Below are the code and all the weights of a small trained network. Each question names an input and a target symbol and asks about switching units off, where a switched-off unit gives its printed mean instead of its output.

import numpy as np


def w(rows, s, z=0):
    codes = np.array(rows[::2]) - 128.0
    scale = np.full(codes.shape[1], s)
    scale[-1] = z or s
    return codes * scale


def norm(h):
    return h / np.sqrt((h * h).mean(-1, keepdims=True) + 1e-5)


def f(y):
    return y / 2 * (1 + np.tanh(0.7978845608 * (y + 0.044715 * y**3)))


def softmax(a):
    e = np.exp(a - a.max(-1, keepdims=True))
    return e / e.sum(-1, keepdims=True)


def log_softmax(a):
    a = a - a.max(-1, keepdims=True)
    return a - np.log(np.exp(a).sum(-1, keepdims=True))


def net(x, mask):
    ids = ['αγδεζηλμξπστψω'.index(c) for c in x.split()]
    T = len(ids)
    res = E[ids] + P[:T]
    u = 0
    for l in range(2):
        r = norm(res)
        for j in range(2):
            rows = slice(3 * j, 3 * j + 3)
            q, k, v = (r @ M[l][rows].T for M in (Q, K, V))
            z = softmax(np.where(np.tri(T) > 0, q @ k.T / 3**0.5, -1e9)) @ v
            o = O[l][rows]
            res = res + np.where(mask[u + j], z, o[:, -1]) @ o[:, :-1]
        u += 2
        y = f(norm(res) @ A[l][:, :-1].T + A[l][:, -1])
        res = res + np.where(mask[u : u + 8], y, B[l][:, -1]) @ B[l][:, :-1]
        u += 8
    return log_softmax(norm(res)[-1] @ U[:, :-1].T + U[:, -1])


Q, K, V, O, A, B = {}, {}, {}, {}, {}, {}
E = w([
[51,125,43,150,135,80,176,172],'α',
[142,62,61,91,161,89,135,244],'γ',
[155,140,97,88,57,84,222,189],'δ',
[168,125,114,102,183,213,84,168],'ε',
[84,144,150,159,115,221,169,147],'ζ',
[158,153,112,218,186,158,121,120],'η',
[65,139,90,63,131,170,147,156],'λ',
[77,179,128,215,34,118,176,127],'μ',
[78,79,88,117,189,192,173,215],'ξ',
[120,90,54,114,50,164,94,134],'π',
[160,176,48,89,104,41,125,139],'σ',
[184,133,147,195,34,115,116,217],'τ',
[43,94,153,250,149,116,142,105],'ψ',
[150,227,84,74,164,135,158,93],'ω',
],0.014)
P = w([
[152,90,241,38,142,67,171,1],'0',
[94,165,151,109,142,145,80,132],'1',
[122,173,132,127,134,149,94,145],'2',
[133,171,130,143,128,141,91,143],'3',
[162,183,45,160,145,167,133,124],'4',
[177,155,23,164,105,187,134,128],'5',
],0.0081)
Q[0] = w([
[147,110,182,133,108,78,167,72],'0.h1',
[90,30,236,90,143,82,142,24],'0.h1',
[3,86,182,106,196,96,87,23],'0.h1',
[159,208,116,210,101,131,253,119],'0.h2',
[82,95,77,44,218,187,26,109],'0.h2',
[78,125,184,204,81,71,154,87],'0.h2',
],0.0073)
K[0] = w([
[177,191,207,173,108,64,149,192],'0.h1',
[143,163,252,153,225,70,154,200],'0.h1',
[44,167,189,186,227,59,202,126],'0.h1',
[87,106,62,178,40,171,95,165],'0.h2',
[88,207,254,118,242,76,162,194],'0.h2',
[122,58,26,98,124,163,79,5],'0.h2',
],0.0063)
V[0] = w([
[75,254,234,97,166,105,126,138],'0.h1',
[115,231,129,43,230,83,84,200],'0.h1',
[62,149,62,140,129,128,110,127],'0.h1',
[163,237,103,132,143,215,154,73],'0.h2',
[68,221,197,151,158,53,140,190],'0.h2',
[69,74,60,150,191,88,74,21],'0.h2',
],0.0045)
O[0] = w([
[177,109,73,96,112,181,194,92,8],'0.h1',
[192,28,17,134,63,142,157,69,126],'0.h1',
[109,176,112,108,99,139,87,157,217],'0.h1',
[96,151,138,170,91,181,91,113,229],'0.h2',
[83,52,155,198,2,109,186,121,141],'0.h2',
[101,100,60,166,232,104,95,22,8],'0.h2',
],0.0062,0.0017)
A[0] = w([
[221,183,136,161,122,140,188,83,66],'0.n1',
[133,63,96,180,101,153,70,127,102],'0.n2',
[114,170,201,174,164,222,144,101,131],'0.n3',
[129,192,151,80,114,198,109,125,54],'0.n4',
[91,91,120,142,190,136,162,231,137],'0.n5',
[197,204,73,92,141,58,76,157,98],'0.n6',
[90,117,150,82,127,28,158,116,89],'0.n7',
[88,8,254,243,154,62,126,186,3],'0.n8',
],0.0067,0.0052)
B[0] = w([
[144,128,109,171,147,121,133,176,157],'0.n1',
[77,147,58,133,180,129,95,128,145],'0.n2',
[170,69,117,115,98,68,132,114,224],'0.n3',
[148,83,137,167,152,153,157,104,163],'0.n4',
[169,160,122,155,174,118,148,69,254],'0.n5',
[98,95,114,177,122,176,91,109,225],'0.n6',
[148,107,174,89,143,58,138,83,125],'0.n7',
[58,43,132,137,38,156,1,86,131],'0.n8',
],0.008,0.0032)
Q[1] = w([
[152,73,54,175,61,168,193,118],'1.h1',
[86,98,229,69,138,93,109,144],'1.h1',
[183,185,133,187,177,72,134,91],'1.h1',
[64,154,254,82,184,78,74,135],'1.h2',
[152,143,84,181,181,141,168,149],'1.h2',
[15,24,150,139,138,128,107,154],'1.h2',
],0.009)
K[1] = w([
[134,182,71,230,125,153,110,186],'1.h1',
[177,157,168,89,188,59,157,68],'1.h1',
[116,28,59,160,97,151,192,118],'1.h1',
[163,75,243,58,162,47,158,34],'1.h2',
[164,99,15,118,91,181,128,109],'1.h2',
[166,255,183,75,144,97,96,116],'1.h2',
],0.0087)
V[1] = w([
[127,73,76,145,95,85,219,94],'1.h1',
[91,181,107,127,90,53,101,112],'1.h1',
[77,34,168,203,76,156,115,70],'1.h1',
[108,1,71,59,122,118,68,192],'1.h2',
[31,95,133,137,193,125,182,189],'1.h2',
[205,73,157,212,140,72,104,134],'1.h2',
],0.0093)
O[1] = w([
[78,135,72,90,64,150,143,133,157],'1.h1',
[127,184,118,143,125,12,142,99,96],'1.h1',
[113,74,186,157,92,140,129,83,64],'1.h1',
[114,58,137,74,127,84,82,149,149],'1.h2',
[58,102,133,173,177,129,181,187,92],'1.h2',
[178,76,34,186,95,114,140,160,3],'1.h2',
],0.011,0.0037)
A[1] = w([
[138,146,140,170,166,105,97,172,172],'1.n1',
[58,137,74,186,75,190,114,138,163],'1.n2',
[158,129,66,77,202,147,216,16,144],'1.n3',
[101,204,108,146,157,143,58,124,14],'1.n4',
[147,141,98,106,221,173,188,143,117],'1.n5',
[159,70,150,68,56,115,254,120,2],'1.n6',
[229,154,167,115,75,92,188,187,122],'1.n7',
[98,153,144,80,62,63,161,159,7],'1.n8',
],0.0086,0.0042)
B[1] = w([
[157,80,159,184,162,97,169,106,205],'1.n1',
[168,86,173,97,170,95,197,75,252],'1.n2',
[21,135,135,254,172,136,49,213,215],'1.n3',
[150,116,69,170,152,171,162,186,179],'1.n4',
[145,140,125,237,80,83,46,172,219],'1.n5',
[254,181,126,97,245,194,216,128,159],'1.n6',
[81,126,134,190,112,148,25,235,178],'1.n7',
[183,255,78,146,212,128,120,145,144],'1.n8',
],0.0077,0.0046)
U = w([
[19,163,65,98,172,43,250,114,53],'α',
[140,28,74,59,156,56,146,203,212],'γ',
[214,221,94,63,144,125,236,229,33],'δ',
[198,53,133,82,188,213,10,109,21],'ε',
[174,85,213,122,145,220,226,109,220],'ζ',
[220,76,32,222,124,141,169,68,22],'η',
[27,157,209,1,161,138,110,140,187],'λ',
[109,197,185,170,30,52,244,91,105],'μ',
[17,65,123,169,189,199,163,218,48],'ξ',
[171,143,239,84,210,34,79,89,253],'π',
[161,173,77,79,85,22,55,78,203],'σ',
[149,107,211,169,4,95,81,213,111],'τ',
[34,55,172,179,96,90,93,15,218],'ψ',
[114,242,94,155,132,210,61,70,153],'ω',
],0.0092,0.003)

Each question gives the input, a string of symbols that net reads in full, and the target symbol t.
The units are the heads (3 rows each of Q, K, V and O) and the neurons (one row each of A and B). Each row of codes is followed by its name. A weight is (code - 128) times the scale printed after its matrix; where a second scale follows, it is the last column's (O, A, B and U).
mask holds one flag per unit, layer by layer, with each layer's heads first. A switched-off unit (its flag False) gives its mean, the last column of its rows in O or B, instead of its output. The means were averaged over made-up inputs and are rounded, as every weight is.
A unit's drop is (log p(t) with every unit on - log p(t) with that unit switched off) / (log p(t) with every unit on - log p(t) with every unit switched off).
The circuit of an input: a set's keep is (log p(t) with only the set's units on - log p(t) with every unit switched off) / (log p(t) with every unit on - log p(t) with every unit switched off). Starting from the 12 units with the biggest drops (on a tie, the unit counted first), units are removed one at a time, each time the one whose removal leaves the highest keep (on an exact tie, the one counted first), for as long as the keep stays at least 0.8.
units of the circuit, in order: the units of the circuit, biggest drop first
k most important neurons: the k neurons with the biggest drops, biggest first
k most important neurons of layer l: the k neurons of layer l with the biggest drops, biggest first
which heads matter: for each layer, one digit per head in row order, 1 if its drop is at least 0.15 and else 0, layers parted by /
input ξ π σ η, target ξ: units of the circuit, in order : [0.h1 1.h2]
input ω π ε λ ζ, target π: which heads matter : 00 / 10
input ω τ ω ω π δ, target ω: units of the circuit, in order : [0.h2 0.h1 0.n6]
input ψ ξ ω η, target η: units of the circuit, in order : [0.h1 1.h2 0.n5]
input δ ω π, target δ: which heads matter : 10 / 10
input δ π π η δ, target π: units of the circuit, in order : [1.h1 0.h1]
input τ ε ω ω η, target η: units of the circuit, in order : [0.h1]
input η ω π, target η: units of the circuit, in order : [0.h1 1.h2 1.n2]
input δ ζ ψ ψ π ω, target ψ: units of the circuit, in order : [1.h1 0.h1 0.n8 0.h2]
input ξ λ ζ π ζ, target λ: units of the circuit, in order : [1.h2 0.h1]
input α π ξ ε ω, target π: which heads matter : 10 / 11
input α π ω σ, target α: 2 most important neurons of layer 0 : [0.n3 0.n6]
input σ ω π η, target σ: units of the circuit, in order : [0.h1 1.h2 1.h1]
input ω π η δ, target ω: units of the circuit, in order : [0.h1 1.h2 0.h2]
input σ π ω, target σ: most important neuron : [0.n5]
input ω λ ω, target λ: which heads matter : 11 / 01
input μ ζ γ π ω, target ζ: 4 most important neurons of layer 0 : [0.n5 0.n3 0.n8 0.n4]
input ψ α π, target ψ: which heads matter : 10 / 10
input λ α ξ ζ ε π, target ξ: units of the circuit, in order : [0.h1 1.n4 1.h2 1.n5]
input ε α ζ π, target ε: which heads matter : 10 / 11
input π ε ε, target π: which heads matter : 10 / 10
input ω α ζ π, target ω: which heads matter : 10 / 01
input μ ε τ π ω, target ε: which heads matter : 10 / 11
input ω ξ τ π τ, target ξ: most important neuron : [1.n4]
input α π δ, target α: which heads matter : 11 / 11
input λ π ω σ ω, target π: which heads matter : 00 / 11
input ω ω γ ω, target γ: units of the circuit, in order : [1.h2]
input π σ δ ξ, target π: units of the circuit, in order : [0.h1 1.h1]
